A =
array([[  1,  43,  18,  -5,  25,  39,  73,  29,  17,  14,  49,  43,  -3,
        -22],
       [ 25,  11,   3, -22,  -3,  40,  -6,  -5,  35, -11,  -7,  12,  21,
         49],
       [ 16,  14,  13, -22, -11,  39, -12,   6,  20,   7,  -4,  23,  25,
         31],
       [ 42,  18,  -9,  -5,  -4,  22,   2, -44,  57, -75,  -1, -46,  16,
         70],
       [ 17,  34,  17,   9,  13,  38,  63,  11,  27,  11,  41,  23,  -6,
          5],
       [ 28,   1,  -2,  11,  55,  10,  45,  -1,  62,  37, -26,   9,  -6,
         29],
       [-17, -17, -34, -31,  12, -39, -46,  11,   5, -34, -15,   2,  -1,
          7],
       [-17,  20,  19,  -8, -31, -19, -36, -12, -24, -42,   3, -33,  31,
        -33],
       [-36,  18,  30,  -3, -31,   0,  -8,  22, -62,  18,  24,  17,  14,
        -72],
       [ -2,  22,  31, -16, -53,  41, -24,   7, -29,   0,  22,  18,  30,
         -3],
       [ -6, -21, -20, -18, -42, -17, -69, -18, -24, -51,  -9, -26,   8,
         24],
       [-10, -51, -28,   5,  -5, -73, -81, -15,  -6,  -1, -54, -37,  -6,
         16],
       [-10,  24, -12, -30,  78,  28,  76,  41,  33,  18,   7,  61,  -8,
        -28],
       [  6, -42, -16,  42,  -3,  -7,  20,  -5, -23,  46,   2,   0, -49,
         12],
       [-36, -17,   6,  -8,  28,   6,  19,  55, -42,  95, -12,  74, -14,
        -61]])
Rows and columns are counted from 1.
(1, 1): 1
(4, 10): -75
(4, 11): -1
(13, 14): -28
(2, 1): 25
(12, 1): -10
(8, 5): -31
(5, 2): 34
(2, 7): -6
(11, 14): 24
(10, 10): 0
(11, 10): -51
(6, 9): 62
(3, 6): 39
(3, 3): 13
(6, 8): -1
(1, 8): 29
(8, 13): 31
(4, 3): -9
(9, 2): 18
(14, 10): 46
(8, 4): -8
(4, 4): -5
(4, 2): 18
(6, 13): -6
(14, 11): 2
(1, 5): 25
(15, 3): 6
(2, 6): 40
(4, 7): 2
(7, 5): 12
(7, 11): -15
(9, 14): -72
(2, 8): -5
(9, 7): -8
(1, 10): 14
(2, 13): 21

M =
7,22,16,46,-20,-70,-55,-46,-38,-52,23,-89,66
-36,-23,40,61,61,44,20,-10,-22,-15,-31,-7,56
10,18,-28,-33,25,36,29,-35,-59,-36,21,-12,-75
-56,-51,-5,27,-13,-53,-64,-42,-21,-48,-53,-83,62
-38,-48,36,32,21,25,-3,51,34,43,-51,40,25
3,22,20,31,45,44,41,-47,-66,-40,19,-26,10
-62,-33,-25,23,62,31,15,-65,-18,-56,-38,-34,-1
-7,1,42,53,66,66,52,40,48,41,-13,55,34
60,17,55,14,-74,-62,-39,53,-6,49,27,1,76
-26,-10,-20,16,30,-2,-6,-60,-35,-55,-9,-54,20
Rows and columns are counted from 1.
row 1 col 1 = 7
row 9 col 12 = 1
row 2 col 6 = 44
row 3 col 13 = -75
row 8 col 13 = 34
row 10 col 11 = -9
row 7 col 6 = 31
row 1 col 7 = -55
row 1 col 9 = -38
row 7 col 7 = 15
row 7 col 10 = -56
row 7 col 5 = 62
row 5 col 6 = 25
row 8 col 3 = 42
row 3 col 7 = 29
row 8 col 11 = -13
row 2 col 8 = -10
row 10 col 13 = 20
row 1 col 2 = 22
row 3 col 1 = 10
row 9 col 13 = 76
row 7 col 13 = -1
row 7 col 12 = -34
row 8 col 2 = 1
row 8 col 7 = 52
row 3 col 11 = 21
row 10 col 6 = -2
row 10 col 12 = -54
row 3 col 6 = 36
row 2 col 13 = 56
row 7 col 2 = -33
row 10 col 8 = -60
row 10 col 4 = 16
row 5 col 9 = 34
row 4 col 8 = -42
row 5 col 11 = -51
row 6 col 8 = -47
row 6 col 4 = 31

B = ((-12.129, -5.043, 6.943, 9.053, 21.513, -2.128, 6.364, -2.781), (3.195, -2.568, -9.003, 0.844, -6.150, -26.351, -2.523, 12.809), (5.423, -9.002, -5.568, -3.173, -12.776, 3.710, -2.934, 3.498), (-19.106, -3.191, -1.380, -10.194, 5.598, 6.571, -7.085, -5.668), (-5.162, -15.888, -13.750, -4.642, -14.100, 7.650, 1.574, -1.396))
Rows and columns are counted from 1.
row 1 col 1 => -12.129
row 1 col 7 => 6.364
row 1 col 5 => 21.513
row 1 col 6 => -2.128
row 2 col 6 => -26.351
row 1 col 4 => 9.053
row 4 col 5 => 5.598
row 3 col 2 => -9.002
row 3 col 5 => -12.776
row 5 col 6 => 7.650
row 2 col 5 => -6.150
row 2 col 3 => -9.003
row 5 col 3 => -13.750
row 5 col 8 => -1.396
row 1 col 3 => 6.943
row 3 col 3 => -5.568
row 5 col 2 => -15.888
row 4 col 2 => -3.191
row 3 col 7 => -2.934
row 4 col 4 => -10.194
row 5 col 1 => -5.162
row 4 col 1 => -19.106
row 3 col 1 => 5.423
row 1 col 2 => -5.043
row 1 col 8 => -2.781
row 5 col 7 => 1.574
row 4 col 6 => 6.571

data =
3	5	7	6	5	6	5	6	3	5
5	4	3	5	5	6	5	6	5	6
4	6	5	5	6	6	5	5	5	4
7	5	4	2	7	5	1	4	6	6
4	7	4	7	5	4	5	6	7	6
3	7	4	5	6	4	6	5	6	7
2	7	6	6	5	5	6	5	5	5
4	3	6	5	4	3	4	5	5	5
4	5	5	4	5	4	4	4	5	4
Rows and columns are counted from 1.
(1, 1) -> 3
(8, 4) -> 5
(9, 8) -> 4
(5, 10) -> 6
(7, 9) -> 5
(4, 3) -> 4
(6, 10) -> 7
(4, 8) -> 4
(6, 5) -> 6
(5, 9) -> 7
(8, 8) -> 5
(1, 3) -> 7
(9, 2) -> 5
(9, 10) -> 4
(2, 1) -> 5
(8, 2) -> 3
(8, 3) -> 6
(1, 8) -> 6
(9, 7) -> 4
(2, 4) -> 5
(7, 1) -> 2
(6, 2) -> 7
(2, 6) -> 6
(1, 6) -> 6
(4, 6) -> 5
(1, 9) -> 3

grid =
[[5 6 6 4 6 4 4 5]
 [5 4 4 7 5 7 5 5]
 [5 5 5 5 6 5 3 7]
 [6 3 4 5 5 5 6 5]
 [6 7 4 6 4 6 5 4]
 [3 4 6 3 6 3 6 7]
 [3 5 6 4 8 4 4 8]
 [4 4 5 2 7 2 3 8]
 [4 4 6 4 7 4 5 7]
 [5 3 4 4 5 4 6 6]
 [6 5 5 5 4 5 6 4]
 [5 3 4 4 6 5 5 7]
 [5 5 5 3 5 3 5 6]
 [5 6 5 2 6 3 3 7]]
Rows and columns are counted from 1.
row 1 col 1	5
row 6 col 2	4
row 9 col 7	5
row 13 col 6	3
row 8 col 5	7
row 11 col 1	6
row 7 col 1	3
row 2 col 6	7
row 4 col 1	6
row 10 col 5	5
row 7 col 8	8
row 10 col 8	6
row 9 col 6	4
row 13 col 8	6
row 2 col 4	7
row 6 col 3	6
row 1 col 7	4
row 11 col 5	4
row 11 col 6	5
row 5 col 2	7
row 12 col 6	5
row 13 col 2	5
row 2 col 2	4
row 2 col 5	5
row 5 col 6	6
row 6 col 4	3
row 7 col 3	6
row 7 col 5	8
row 3 col 3	5
row 6 col 8	7
row 4 col 8	5
row 4 col 6	5

X =
 35  -73  -30    3   42    6   37   71    0   36  -56  -37   15   61   44
-31   18   16  -56  -29  -79  -23   43  -65  -31   32  -45  -29  -38  -15
-47   -9  -30    4  -56   13  -57  -29   52  -69  -36   37   31   -7  -49
 23  -25   28  -14   36   19   46  -63   49   39   19  -25  -35   -5   38
 39   25  -42  -36   50  -62   36   91  -54   57  -32  -40  -37   43   39
 13  -66  -69  -16   23   28   28   67   16   35  -73  -40  -14   30   34
-41  -49  -28   -2  -39   35  -15  -10   64  -33  -40  -25  -13  -15  -34
-30   15  -46  -42  -35  -13  -19    7   28  -41  -37  -36  -54  -46  -42
-52  -28  -65   46  -62   73  -61   -5   68  -58  -75   25   33  -12  -57
-42  -38   56   27  -35  -21  -27   41  -22  -25   53   28   58   19  -38
-32   33   15  -26  -44   12  -42  -53   43  -41   35    2  -30  -95  -37
 29   53  -40   10   20  -39    9   16  -38   26  -17   38   30   16    9
Indices start at 1.
(1, 1) = 35
(3, 5) = -56
(10, 3) = 56
(10, 14) = 19
(10, 13) = 58
(9, 13) = 33
(7, 4) = -2
(4, 5) = 36
(11, 12) = 2
(2, 7) = -23
(12, 14) = 16
(12, 8) = 16
(12, 2) = 53
(2, 15) = -15
(12, 15) = 9
(10, 2) = -38
(2, 8) = 43
(7, 10) = -33
(10, 4) = 27
(9, 11) = -75
(11, 11) = 35
(12, 6) = -39
(8, 11) = -37
(2, 1) = -31
(9, 12) = 25
(3, 3) = -30
(3, 7) = -57
(6, 14) = 30
(6, 5) = 23
(10, 10) = -25
(3, 14) = -7
(3, 12) = 37
(6, 9) = 16
(9, 5) = -62
(8, 2) = 15
(2, 3) = 16
(4, 12) = -25
